Below are the code and all the weights of a small trained network. Each question names an input and a class and asks about switching units off, where a switched-off unit gives its printed mean instead of its output.

import numpy as np


def w(rows, s, z=0):
    codes = np.array(rows[::2]) - 128.0
    scale = np.full(codes.shape[1], s)
    scale[-1] = z or s
    return codes * scale


def norm(h):
    return h / np.sqrt((h * h).mean(-1, keepdims=True) + 1e-5)


def f(y):
    return np.maximum(y, 0)


def log_softmax(a):
    a = a - a.max(-1, keepdims=True)
    return a - np.log(np.exp(a).sum(-1, keepdims=True))


def net(x, mask):
    res = np.array(x, float).reshape(1, 5) / 4 @ E
    u = 0
    for l in range(2):
        y = f(norm(res) @ A[l][:, :-1].T + A[l][:, -1])
        res = res + np.where(mask[u : u + 4], y, B[l][:, -1]) @ B[l][:, :-1]
        u += 4
    return log_softmax(norm(res)[-1] @ U[:, :-1].T + U[:, -1])


A, B = {}, {}
E = w([
[136,114,113,209,166,151,79,122,150,111,60],'x0',
[156,94,143,180,189,134,152,151,147,136,93],'x1',
[203,128,135,147,137,121,152,214,188,142,208],'x2',
[74,112,91,193,27,224,170,84,179,144,103],'x3',
[96,28,170,123,121,136,252,106,172,174,129],'x4',
],0.0043)
A[0] = w([
[186,86,118,180,171,125,147,175,151,105,153,70],'L0N0',
[131,82,138,56,184,45,111,97,48,103,122,74],'L0N1',
[81,117,139,40,148,68,133,70,2,107,109,52],'L0N2',
[74,114,151,23,118,59,146,70,69,122,128,1],'L0N3',
],0.0079,0.0024)
B[0] = w([
[156,170,165,84,191,169,197,117,83,181,130,201],'L0N0',
[90,79,131,94,164,83,126,94,140,162,137,243],'L0N1',
[107,217,165,78,179,106,132,175,255,207,102,253],'L0N2',
[227,161,119,232,149,240,181,172,105,138,121,225],'L0N3',
],0.005,0.0066)
A[1] = w([
[115,32,140,109,118,97,171,102,111,129,165,11],'L1N0',
[115,170,125,88,55,139,142,149,149,141,209,98],'L1N1',
[116,133,120,139,35,204,187,118,145,137,157,160],'L1N2',
[188,186,119,77,84,122,124,177,108,128,250,72],'L1N3',
],0.015,0.0011)
B[1] = w([
[167,140,120,200,123,223,139,144,89,81,159,165],'L1N0',
[141,126,103,150,178,80,70,113,123,155,33,208],'L1N1',
[67,158,133,61,95,85,60,115,153,101,170,254],'L1N2',
[145,133,185,121,217,184,254,136,162,220,108,243],'L1N3',
],0.0088,0.012)
U = w([
[210,27,105,127,9,1,201,163,87,93,144,8],'0',
[189,49,92,134,31,29,202,170,98,87,147,2],'1',
[201,102,84,231,141,182,90,114,18,64,97,99],'2',
[170,141,182,107,227,137,235,154,168,218,117,207],'3',
[123,87,138,155,39,176,169,143,129,40,237,52],'4',
[44,189,113,81,98,103,9,80,171,111,120,175],'5',
],0.0076,0.0031)

Each question gives the input, the list of numbers given to net, and the class t.
The units are the neurons (one row each of A and B). Each row of codes is followed by its name. A weight is (code - 128) times the scale printed after its matrix; where a second scale follows, it is the last column's (A, B and U).
mask holds one flag per neuron, layer by layer. A switched-off neuron (its flag False) gives its mean, the last column of its row in B, instead of its output. The means were averaged over made-up inputs and are rounded, as every weight is.
A unit's drop is (log p(t) with every unit on - log p(t) with that unit switched off) / (log p(t) with every unit on - log p(t) with every unit switched off).
The circuit of an input: a set's keep is (log p(t) with only the set's units on - log p(t) with every unit switched off) / (log p(t) with every unit on - log p(t) with every unit switched off). Starting from all 8 units, units are removed one at a time, each time the one whose removal leaves the highest keep (on an exact tie, the one counted first), for as long as the keep stays at least 0.8.
units of the circuit, in order: the units of the circuit, biggest drop first
top k neurons: the k neurons with the biggest drops, biggest first
top k neurons in layer l: the k neurons of layer l with the biggest drops, biggest first
drop when u is switched off: that unit's drop, to one decimal
input [6,-4,4,1,5], class 5: top neuron in layer 0	(L0N1)
input [5,8,4,4,-8], class 2: units of the circuit, in order	(L1N3; L1N2)
input [0,4,-1,3,6], class 4: top 2 neurons	(L1N0; L0N2)
input [4,7,7,8,6], class 4: top 4 neurons	(L1N1; L1N3; L0N2; L1N0)
input [8,2,-6,-2,8], class 2: units of the circuit, in order	(L1N3; L1N0; L0N2)
input [8,5,1,-5,-6], class 2: units of the circuit, in order	(L1N3; L1N2)
input [8,1,-4,-1,-4], class 2: top 3 neurons	(L1N2; L1N3; L0N2)
input [-6,-7,3,7,1], class 5: top 2 neurons in layer 1	(L1N2; L1N1)
input [-1,8,1,3,5], class 4: top 2 neurons	(L0N2; L1N3)
input [3,6,0,3,5], class 4: units of the circuit, in order	(L0N2; L1N3; L1N1)
input [8,0,0,-7,-8], class 5: top 4 neurons	(L1N3; L0N3; L1N0; L0N1)
input [4,5,-4,2,1], class 2: top 4 neurons	(L1N2; L1N3; L0N2; L0N3)
input [-8,0,5,5,8], class 5: top 2 neurons	(L1N2; L1N1)
input [7,-1,-7,5,-2], class 5: units of the circuit, in order	(L1N3)
input [-7,1,-3,7,7], class 5: drop when L1N2 is switched off	0.8
input [1,5,4,0,8], class 4: drop when L0N2 is switched off	0.5
input [7,1,-1,-3,-1], class 2: drop when L0N2 is switched off	0.7
input [-6,-6,-2,5,6], class 5: drop when L1N2 is switched off	0.2
